Below is a small trained network, with its code and all its weights. Each question gives an input and a target symbol and asks what happens when units are switched off, that is, made to give their printed mean instead of their output.

import numpy as np


def w(rows, s, z=0):
    codes = np.array(rows[::2]) - 128.0
    scale = np.full(codes.shape[1], s)
    scale[-1] = z or s
    return codes * scale


def f(y):
    return np.maximum(y, 0)


def softmax(a):
    e = np.exp(a - a.max(-1, keepdims=True))
    return e / e.sum(-1, keepdims=True)


def log_softmax(a):
    a = a - a.max(-1, keepdims=True)
    return a - np.log(np.exp(a).sum(-1, keepdims=True))


def net(x, mask):
    ids = ['ΞΠΩεζμτφ'.index(c) for c in x.split()]
    T = len(ids)
    res = E[ids] + P[:T]
    r = res
    for j in range(3):
        rows = slice(2 * j, 2 * j + 2)
        q, k, v = (r @ M[0][rows].T for M in (Q, K, V))
        z = softmax(np.where(np.tri(T) > 0, q @ k.T / 2**0.5, -1e9)) @ v
        o = O[0][rows]
        res = res + np.where(mask[j], z, o[:, -1]) @ o[:, :-1]
    y = f(res @ A[0][:, :-1].T + A[0][:, -1])
    res = res + np.where(mask[3:15], y, B[0][:, -1]) @ B[0][:, :-1]
    return log_softmax(res[-1] @ U[:, :-1].T + U[:, -1])


Q, K, V, O, A, B = {}, {}, {}, {}, {}, {}
E = w([
[75,154,67,125],'Ξ',
[63,188,77,156],'Π',
[63,174,73,151],'Ω',
[66,58,12,111],'ε',
[17,116,120,201],'ζ',
[84,36,2,54],'μ',
[164,166,42,42],'τ',
[105,113,199,104],'φ',
],0.008)
P = w([
[124,78,40,236],'0',
[136,63,48,212],'1',
[154,128,71,175],'2',
[109,127,76,153],'3',
[96,138,80,129],'4',
[85,151,92,112],'5',
[70,157,102,90],'6',
[58,166,114,71],'7',
[49,175,121,54],'8',
[36,179,130,35],'9',
[31,186,145,20],'10',
[9,168,124,2],'11',
],0.0082)
Q[0] = w([
[75,94,130,90],'H1',
[83,82,139,98],'H1',
[188,65,177,127],'H2',
[192,92,203,136],'H2',
[254,126,228,220],'H3',
[214,139,161,145],'H3',
],0.013)
K[0] = w([
[66,227,165,68],'H1',
[77,246,185,72],'H1',
[162,147,139,235],'H2',
[122,150,101,213],'H2',
[178,93,84,183],'H3',
[155,88,103,199],'H3',
],0.011)
V[0] = w([
[129,19,65,195],'H1',
[85,253,160,103],'H1',
[146,85,137,14],'H2',
[127,105,128,17],'H2',
[104,55,38,190],'H3',
[90,64,198,190],'H3',
],0.0077)
O[0] = w([
[80,77,184,102,223],'H1',
[156,133,42,171,131],'H1',
[89,115,248,129,135],'H2',
[105,91,228,134,159],'H2',
[114,57,145,92,254],'H3',
[22,254,82,10,94],'H3',
],0.0085,0.0049)
A[0] = w([
[124,71,213,162,145],'N1',
[105,178,48,109,234],'N2',
[158,97,95,228,210],'N3',
[131,103,82,254,149],'N4',
[123,147,26,95,44],'N5',
[111,141,117,26,215],'N6',
[119,141,217,141,203],'N7',
[121,85,136,213,170],'N8',
[144,122,46,138,122],'N9',
[139,129,62,95,66],'N10',
[203,91,154,201,255],'N11',
[133,94,218,125,157],'N12',
],0.0084,0.0037)
B[0] = w([
[178,76,208,127,214],'N1',
[134,219,77,109,230],'N2',
[254,87,72,219,167],'N3',
[239,162,101,168,169],'N4',
[209,192,198,54,164],'N5',
[83,191,141,65,255],'N6',
[142,81,203,64,185],'N7',
[177,36,138,199,194],'N8',
[182,139,98,80,164],'N9',
[161,152,149,51,147],'N10',
[196,187,222,211,149],'N11',
[171,117,188,98,197],'N12',
],0.0076,0.0049)
U = w([
[198,123,66,127,75],'Ξ',
[222,91,131,242,2],'Π',
[213,138,62,148,181],'Ω',
[158,100,55,158,124],'ε',
[3,189,60,179,189],'ζ',
[22,46,147,127,156],'μ',
[206,104,236,146,61],'τ',
[84,231,140,3,164],'φ',
],0.0063,0.0026)

Each question gives the input, a string of symbols that net reads in full, and the target symbol t.
The units are the heads (2 rows each of Q, K, V and O) and the neurons (one row each of A and B). Each row of codes is followed by its name. A weight is (code - 128) times the scale printed after its matrix; where a second scale follows, it is the last column's (O, A, B and U).
mask holds one flag per unit, heads first, then neurons. A switched-off unit (its flag False) gives its mean, the last column of its rows in O or B, instead of its output. The means were averaged over made-up inputs and are rounded, as every weight is.
A unit's drop is (log p(t) with every unit on - log p(t) with that unit switched off) / (log p(t) with every unit on - log p(t) with every unit switched off).
The circuit of an input: a set's keep is (log p(t) with only the set's units on - log p(t) with every unit switched off) / (log p(t) with every unit on - log p(t) with every unit switched off). Starting from the 12 units with the biggest drops (on a tie, the unit counted first), units are removed one at a time, each time the one whose removal leaves the highest keep (on an exact tie, the one counted first), for as long as the keep stays at least 0.8.
circuit, biggest first: the units of the circuit, biggest drop first
unit that matters most: the unit with the biggest drop
k most important neurons: the k neurons with the biggest drops, biggest first
which heads matter: for each layer, one digit per head in row order, 1 if its drop is at least 0.15 and else 0, layers parted by /
drop when u is switched off: that unit's drop, to one decimal
input ζ ζ ζ Π ζ Π Π μ μ, target τ: which heads matter	011
input ζ τ Ω ζ ζ ζ, target φ: circuit, biggest first	H3, H2, N5, N2
input Π Π ζ, target Ω: circuit, biggest first	H2, N4
input ζ μ ζ μ ζ τ Ξ τ μ ζ, target τ: which heads matter	011
input ε ζ Π Ω Ω ζ μ ζ μ Ξ, target τ: which heads matter	011
input μ Ω μ φ μ, target φ: circuit, biggest first	H3, N6, N8
input Π Ξ Ξ ε Ω Ω ζ Π Π, target Ω: which heads matter	111
input ζ ε Ξ ε Π Ω μ ε τ Ω, target τ: which heads matter	011
input ζ ζ Ξ, target φ: which heads matter	111
input τ Ω μ Π ζ μ Ξ ζ μ μ ζ, target τ: which heads matter	010
input Π τ Π, target Π: circuit, biggest first	H3, N3, N11
input Ξ μ μ Π, target τ: unit that matters most	H1
input Ξ Ω Ω Π Ω μ Π ζ ζ ζ, target ζ: which heads matter	101
input Π Ω Π Π ζ Π ζ, target Ω: which heads matter	110
input ζ τ ζ ζ Ξ μ τ Ω, target τ: circuit, biggest first	H2, H3, N1
input ε μ ζ, target μ: circuit, biggest first	H1, H3
input ε Ξ μ Ξ Ω ζ ζ Ξ μ τ ε, target Π: which heads matter	101
input μ ε μ ε μ ε μ μ ζ τ μ ε, target τ: which heads matter	011
input μ μ Π ζ ζ ε μ ε ε ζ ζ Π, target ζ: unit that matters most	H1
input Ω τ Ξ, target Π: 2 most important neurons	N3, N11
input Π ζ Π Π, target Ω: drop when H2 is switched off	1.2
